Below is a small trained network, with its code and all its weights. Each question gives an input and a class and asks what happens when units are switched off, that is, made to give their printed mean instead of their output.

import numpy as np


def w(rows, s, z=0):
    codes = np.array(rows[::2]) - 128.0
    scale = np.full(codes.shape[1], s)
    scale[-1] = z or s
    return codes * scale


def f(y):
    return np.maximum(y, 0)


def log_softmax(a):
    a = a - a.max(-1, keepdims=True)
    return a - np.log(np.exp(a).sum(-1, keepdims=True))


def net(x, mask):
    res = np.array(x, float).reshape(1, 6) / 4 @ E
    y = f(res @ A[0][:, :-1].T + A[0][:, -1])
    res = res + np.where(mask, y, B[0][:, -1]) @ B[0][:, :-1]
    return log_softmax(res[-1] @ U[:, :-1].T + U[:, -1])


A, B = {}, {}
E = w([
[101,108,98,134,155,139,141,31],'x0',
[140,118,120,136,185,117,140,42],'x1',
[33,205,43,82,158,120,57,104],'x2',
[58,94,105,60,55,211,250,145],'x3',
[100,52,123,210,23,127,115,127],'x4',
[193,162,48,91,62,147,151,82],'x5',
],0.012)
A[0] = w([
[119,171,145,125,219,110,121,68,111],'n0',
[197,145,160,155,151,71,60,151,69],'n1',
[94,161,116,98,251,109,114,79,60],'n2',
[133,134,64,119,91,108,140,57,86],'n3',
[136,127,56,143,83,170,105,56,52],'n4',
[146,137,148,101,107,137,173,150,137],'n5',
[86,171,144,126,109,145,120,168,95],'n6',
[135,23,160,170,109,137,158,152,128],'n7',
[183,102,156,134,137,165,212,141,63],'n8',
[58,159,95,93,111,162,104,210,70],'n9',
[112,99,166,183,120,140,102,138,1],'n10',
[153,105,146,102,118,133,155,123,57],'n11',
[137,62,178,210,143,98,98,162,91],'n12',
[183,191,117,132,191,92,75,134,105],'n13',
[166,117,142,105,137,182,184,148,62],'n14',
[89,143,103,120,130,123,140,187,26],'n15',
[135,123,128,136,121,114,140,119,64],'n16',
[120,152,101,129,126,148,133,115,69],'n17',
[124,136,125,98,176,132,110,68,97],'n18',
],0.015,0.0082)
B[0] = w([
[81,120,133,191,209,116,113,102,235],'n0',
[230,200,95,140,107,183,36,243,242],'n1',
[66,78,125,158,254,102,139,60,250],'n2',
[140,134,75,151,77,97,125,68,183],'n3',
[165,115,60,109,55,116,15,84,185],'n4',
[160,97,128,129,152,139,218,108,198],'n5',
[118,166,165,60,133,101,177,134,176],'n6',
[91,39,179,131,52,139,134,156,240],'n7',
[199,78,160,166,124,185,199,113,217],'n8',
[86,205,91,5,131,136,213,150,222],'n9',
[65,126,177,128,137,89,78,129,164],'n10',
[136,101,99,166,133,173,151,142,160],'n11',
[50,137,220,123,81,71,35,183,232],'n12',
[197,216,103,154,204,153,82,169,244],'n13',
[148,131,104,177,150,203,216,101,195],'n14',
[111,179,116,90,105,118,139,171,163],'n15',
[143,159,135,142,100,132,149,121,132],'n16',
[141,119,97,93,124,60,135,109,146],'n17',
[88,91,96,147,169,65,71,79,189],'n18',
],0.0088,0.018)
U = w([
[75,136,121,135,245,120,95,58,109],'0',
[73,82,215,133,90,137,100,178,4],'1',
[89,170,106,7,145,157,175,146,236],'2',
[141,118,57,115,64,138,93,53,157],'3',
[174,63,163,145,116,198,186,126,180],'4',
[200,182,139,141,196,144,71,198,116],'5',
],0.011,0.0019)

Each question gives the input, the list of numbers given to net, and the class t.
The units are the neurons (one row each of A and B). Each row of codes is followed by its name. A weight is (code - 128) times the scale printed after its matrix; where a second scale follows, it is the last column's (A, B and U).
mask holds one flag per neuron, in row order. A switched-off neuron (its flag False) gives its mean, the last column of its row in B, instead of its output. The means were averaged over made-up inputs and are rounded, as every weight is.
A unit's drop is (log p(t) with every unit on - log p(t) with that unit switched off) / (log p(t) with every unit on - log p(t) with every unit switched off).
The circuit of an input: a set's keep is (log p(t) with only the set's units on - log p(t) with every unit switched off) / (log p(t) with every unit on - log p(t) with every unit switched off). Starting from the 12 units with the biggest drops (on a tie, the unit counted first), units are removed one at a time, each time the one whose removal leaves the highest keep (on an exact tie, the one counted first), for as long as the keep stays at least 0.8.
circuit, biggest first: the units of the circuit, biggest drop first
k most important neurons: the k neurons with the biggest drops, biggest first
drop of u: that unit's drop, to one decimal
input [4,0,-1,4,-1,3], class 3: circuit, biggest first -> [n4; n3]
input [6,4,-6,-3,-1,-6], class 1: circuit, biggest first -> [n12]
input [5,1,2,8,3,-2], class 3: 2 most important neurons -> [n4; n3]
input [7,-2,1,4,0,-5], class 2: 4 most important neurons -> [n0; n2; n12; n13]
input [2,-3,-1,2,-5,-2], class 2: 3 most important neurons -> [n0; n2; n18]
input [-6,5,1,-1,0,7], class 3: 2 most important neurons -> [n1; n3]
input [6,3,-3,7,-8,2], class 4: 2 most important neurons -> [n8; n14]
input [-1,1,4,-8,8,-7], class 5: 2 most important neurons -> [n1; n13]
input [-3,1,-7,-5,1,-1], class 1: 2 most important neurons -> [n12; n7]
input [-1,-2,0,-5,4,-4], class 1: 2 most important neurons -> [n12; n10]
input [3,2,-4,-3,-6,8], class 0: 2 most important neurons -> [n18; n0]
input [-2,5,-3,-8,7,-6], class 1: 2 most important neurons -> [n12; n7]
input [-4,-1,-4,-4,6,6], class 1: drop of n9 -> 0.0
input [7,-7,6,-6,4,2], class 3: circuit, biggest first -> [n4]
input [-7,4,6,-3,-5,-1], class 0: drop of n0 -> 0.6
input [0,0,-1,-2,-7,7], class 0: drop of n1 -> 0.2
